Below is a small trained network, with its code and all its weights. Each question gives an input and a target symbol and asks what happens when units are switched off, that is, made to give their printed mean instead of their output.

import numpy as np


def w(rows, s, z=0):
    codes = np.array(rows[::2]) - 128.0
    scale = np.full(codes.shape[1], s)
    scale[-1] = z or s
    return codes * scale


def norm(h):
    return h / np.sqrt((h * h).mean(-1, keepdims=True) + 1e-5)


def f(y):
    return np.maximum(y, 0)


def softmax(a):
    e = np.exp(a - a.max(-1, keepdims=True))
    return e / e.sum(-1, keepdims=True)


def log_softmax(a):
    a = a - a.max(-1, keepdims=True)
    return a - np.log(np.exp(a).sum(-1, keepdims=True))


def net(x, mask):
    ids = ['αημπφψ'.index(c) for c in x.split()]
    T = len(ids)
    res = E[ids] + P[:T]
    u = 0
    for l in range(3):
        q, k, v = (norm(res) @ M[l].T for M in (Q, K, V))
        z = softmax(np.where(np.tri(T) > 0, q @ k.T / 3**0.5, -1e9)) @ v
        res = res + np.where(mask[u], z, O[l][:, -1]) @ O[l][:, :-1]
        u += 1
        y = f(norm(res) @ A[l][:, :-1].T + A[l][:, -1])
        res = res + np.where(mask[u : u + 12], y, B[l][:, -1]) @ B[l][:, :-1]
        u += 12
    return log_softmax(norm(res)[-1] @ U[:, :-1].T + U[:, -1])


Q, K, V, O, A, B = {}, {}, {}, {}, {}, {}
E = w([
[134,171,89],'α',
[7,87,146],'η',
[70,103,126],'μ',
[168,144,215],'π',
[135,82,145],'φ',
[202,53,227],'ψ',
],0.02)
P = w([
[88,203,195],'0',
[128,206,252],'1',
[153,190,231],'2',
[169,177,196],'3',
[190,159,169],'4',
[199,140,133],'5',
[181,130,64],'6',
[204,112,43],'7',
[224,96,11],'8',
],0.0043)
Q[0] = w([
[99,5,223],'0.h1',
[110,166,82],'0.h1',
[186,175,57],'0.h1',
],0.011)
K[0] = w([
[192,109,232],'0.h1',
[89,247,38],'0.h1',
[37,163,52],'0.h1',
],0.011)
V[0] = w([
[254,186,180],'0.h1',
[150,112,48],'0.h1',
[151,95,171],'0.h1',
],0.0081)
O[0] = w([
[150,171,116,253],'0.h1',
[76,190,167,35],'0.h1',
[75,155,2,202],'0.h1',
],0.0091,0.0059)
A[0] = w([
[75,148,82,3],'0.n1',
[122,108,77,106],'0.n2',
[12,81,250,50],'0.n3',
[149,66,128,109],'0.n4',
[150,153,148,94],'0.n5',
[142,134,107,41],'0.n6',
[51,139,77,168],'0.n7',
[160,103,208,112],'0.n8',
[159,82,125,164],'0.n9',
[145,104,113,140],'0.n10',
[130,151,164,19],'0.n11',
[72,112,104,78],'0.n12',
],0.013,0.0029)
B[0] = w([
[186,171,151,180],'0.n1',
[126,121,164,208],'0.n2',
[7,63,94,215],'0.n3',
[112,113,157,202],'0.n4',
[165,132,155,204],'0.n5',
[118,146,113,134],'0.n6',
[167,142,147,252],'0.n7',
[138,138,109,244],'0.n8',
[117,95,139,224],'0.n9',
[117,89,116,180],'0.n10',
[121,143,132,153],'0.n11',
[147,163,156,206],'0.n12',
],0.012,0.0041)
Q[1] = w([
[26,101,71],'1.h1',
[6,141,121],'1.h1',
[75,104,136],'1.h1',
],0.013)
K[1] = w([
[11,152,237],'1.h1',
[91,199,216],'1.h1',
[90,187,166],'1.h1',
],0.011)
V[1] = w([
[166,58,141],'1.h1',
[100,144,118],'1.h1',
[189,174,254],'1.h1',
],0.0079)
O[1] = w([
[154,204,121,219],'1.h1',
[211,40,86,89],'1.h1',
[144,122,3,252],'1.h1',
],0.0074,0.0035)
A[1] = w([
[184,33,169,146],'1.n1',
[202,49,91,94],'1.n2',
[144,57,57,76],'1.n3',
[161,82,155,52],'1.n4',
[148,183,173,109],'1.n5',
[94,93,109,162],'1.n6',
[24,90,252,149],'1.n7',
[74,210,120,222],'1.n8',
[195,81,137,174],'1.n9',
[140,109,35,133],'1.n10',
[95,30,26,253],'1.n11',
[108,85,109,144],'1.n12',
],0.012,0.0042)
B[1] = w([
[121,108,79,223],'1.n1',
[156,155,108,213],'1.n2',
[154,129,208,171],'1.n3',
[172,87,98,157],'1.n4',
[186,159,137,196],'1.n5',
[98,172,145,182],'1.n6',
[124,181,129,247],'1.n7',
[244,64,162,210],'1.n8',
[101,182,88,234],'1.n9',
[106,177,122,177],'1.n10',
[73,121,254,255],'1.n11',
[89,121,168,177],'1.n12',
],0.0075,0.0062)
Q[2] = w([
[230,144,18],'2.h1',
[253,141,159],'2.h1',
[122,155,146],'2.h1',
],0.012)
K[2] = w([
[235,100,255],'2.h1',
[155,54,165],'2.h1',
[163,35,139],'2.h1',
],0.0087)
V[2] = w([
[138,159,149],'2.h1',
[167,140,80],'2.h1',
[80,245,166],'2.h1',
],0.012)
O[2] = w([
[4,160,152,197],'2.h1',
[113,86,105,131],'2.h1',
[107,225,161,253],'2.h1',
],0.014,0.0034)
A[2] = w([
[125,149,192,144],'2.n1',
[136,111,151,144],'2.n2',
[134,126,10,123],'2.n3',
[104,158,149,26],'2.n4',
[167,176,110,107],'2.n5',
[61,182,160,85],'2.n6',
[114,184,9,177],'2.n7',
[105,73,216,172],'2.n8',
[182,145,131,192],'2.n9',
[140,74,207,94],'2.n10',
[162,179,138,2],'2.n11',
[99,69,105,35],'2.n12',
],0.013,0.0032)
B[2] = w([
[99,106,91,246],'2.n1',
[163,159,55,147],'2.n2',
[172,211,243,188],'2.n3',
[173,116,154,166],'2.n4',
[75,40,95,253],'2.n5',
[164,90,140,250],'2.n6',
[104,84,30,239],'2.n7',
[159,116,25,230],'2.n8',
[44,69,184,254],'2.n9',
[181,104,1,177],'2.n10',
[101,155,132,214],'2.n11',
[178,195,230,137],'2.n12',
],0.0075,0.0054)
U = w([
[149,89,141,29],'α',
[252,78,157,215],'η',
[169,192,42,91],'μ',
[72,71,182,139],'π',
[163,177,231,220],'φ',
[142,86,129,4],'ψ',
],0.011,0.0032)

Each question gives the input, a string of symbols that net reads in full, and the target symbol t.
The units are the heads (3 rows each of Q, K, V and O) and the neurons (one row each of A and B). Each row of codes is followed by its name. A weight is (code - 128) times the scale printed after its matrix; where a second scale follows, it is the last column's (O, A, B and U).
mask holds one flag per unit, layer by layer, with each layer's heads first. A switched-off unit (its flag False) gives its mean, the last column of its rows in O or B, instead of its output. The means were averaged over made-up inputs and are rounded, as every weight is.
A unit's drop is (log p(t) with every unit on - log p(t) with that unit switched off) / (log p(t) with every unit on - log p(t) with every unit switched off).
The circuit of an input: a set's keep is (log p(t) with only the set's units on - log p(t) with every unit switched off) / (log p(t) with every unit on - log p(t) with every unit switched off). Starting from the 12 units with the biggest drops (on a tie, the unit counted first), units are removed one at a time, each time the one whose removal leaves the highest keep (on an exact tie, the one counted first), for as long as the keep stays at least 0.8.
circuit, biggest first: the units of the circuit, biggest drop first
most important unit: the unit with the biggest drop
k most important neurons: the k neurons with the biggest drops, biggest first
k most important neurons of layer l: the k neurons of layer l with the biggest drops, biggest first
drop when u is switched off: that unit's drop, to one decimal
input μ ψ π π η π μ μ α, target π: most important unit : 0.n3
input η π α η, target φ: circuit, biggest first : (2.n5; 0.n12; 0.n7)
input φ π η φ φ π π φ, target φ: 2 most important neurons : (1.n7; 0.n3)
input μ α π, target μ: circuit, biggest first : (1.h1; 0.h1; 1.n11)
input φ α μ π π μ π η φ, target φ: 2 most important neurons of layer 1 : (1.n8; 1.n7)
input μ π α π φ μ, target φ: 2 most important neurons of layer 0 : (0.n12; 0.n7)
input π π π π φ μ π φ, target π: 3 most important neurons : (1.n11; 1.n8; 1.n10)
input μ η π η μ, target μ: 3 most important neurons : (0.n3; 0.n7; 0.n1)
input π φ α ψ π ψ π, target η: 2 most important neurons of layer 0 : (0.n9; 0.n4)
input φ φ π ψ μ π, target η: 4 most important neurons : (0.n4; 0.n9; 1.n7; 0.n12)
input ψ φ π π α η ψ φ α, target η: 3 most important neurons : (0.n9; 1.n8; 0.n4)
input μ φ η π φ, target μ: 3 most important neurons of layer 0 : (0.n3; 0.n9; 0.n10)
input ψ π π μ μ, target μ: 3 most important neurons of layer 0 : (0.n3; 0.n1; 0.n7)
input π φ η η η π φ π φ, target π: circuit, biggest first : (1.n11)
input μ η μ π φ φ, target μ: 3 most important neurons : (0.n3; 2.n8; 2.n10)
input η η μ φ π ψ μ, target η: 2 most important neurons : (0.n12; 0.n9)
input α π π μ ψ μ, target η: 2 most important neurons of layer 1 : (1.n11; 1.n7)
input μ α α, target π: 3 most important neurons of layer 1 : (1.n8; 1.n1; 1.n7)
input φ φ ψ η α, target η: 2 most important neurons of layer 1 : (1.n8; 1.n7)
input φ φ α α π μ φ α, target φ: most important neuron : (0.n3)
input π α φ η α, target φ: 2 most important neurons of layer 2 : (2.n8; 2.n9)
input π φ η φ π φ α η η, target φ: drop when 0.n12 is switched off : 0.1
input η π φ, target η: drop when 2.n10 is switched off : 0.1
input η η φ, target η: drop when 2.n10 is switched off : -0.2
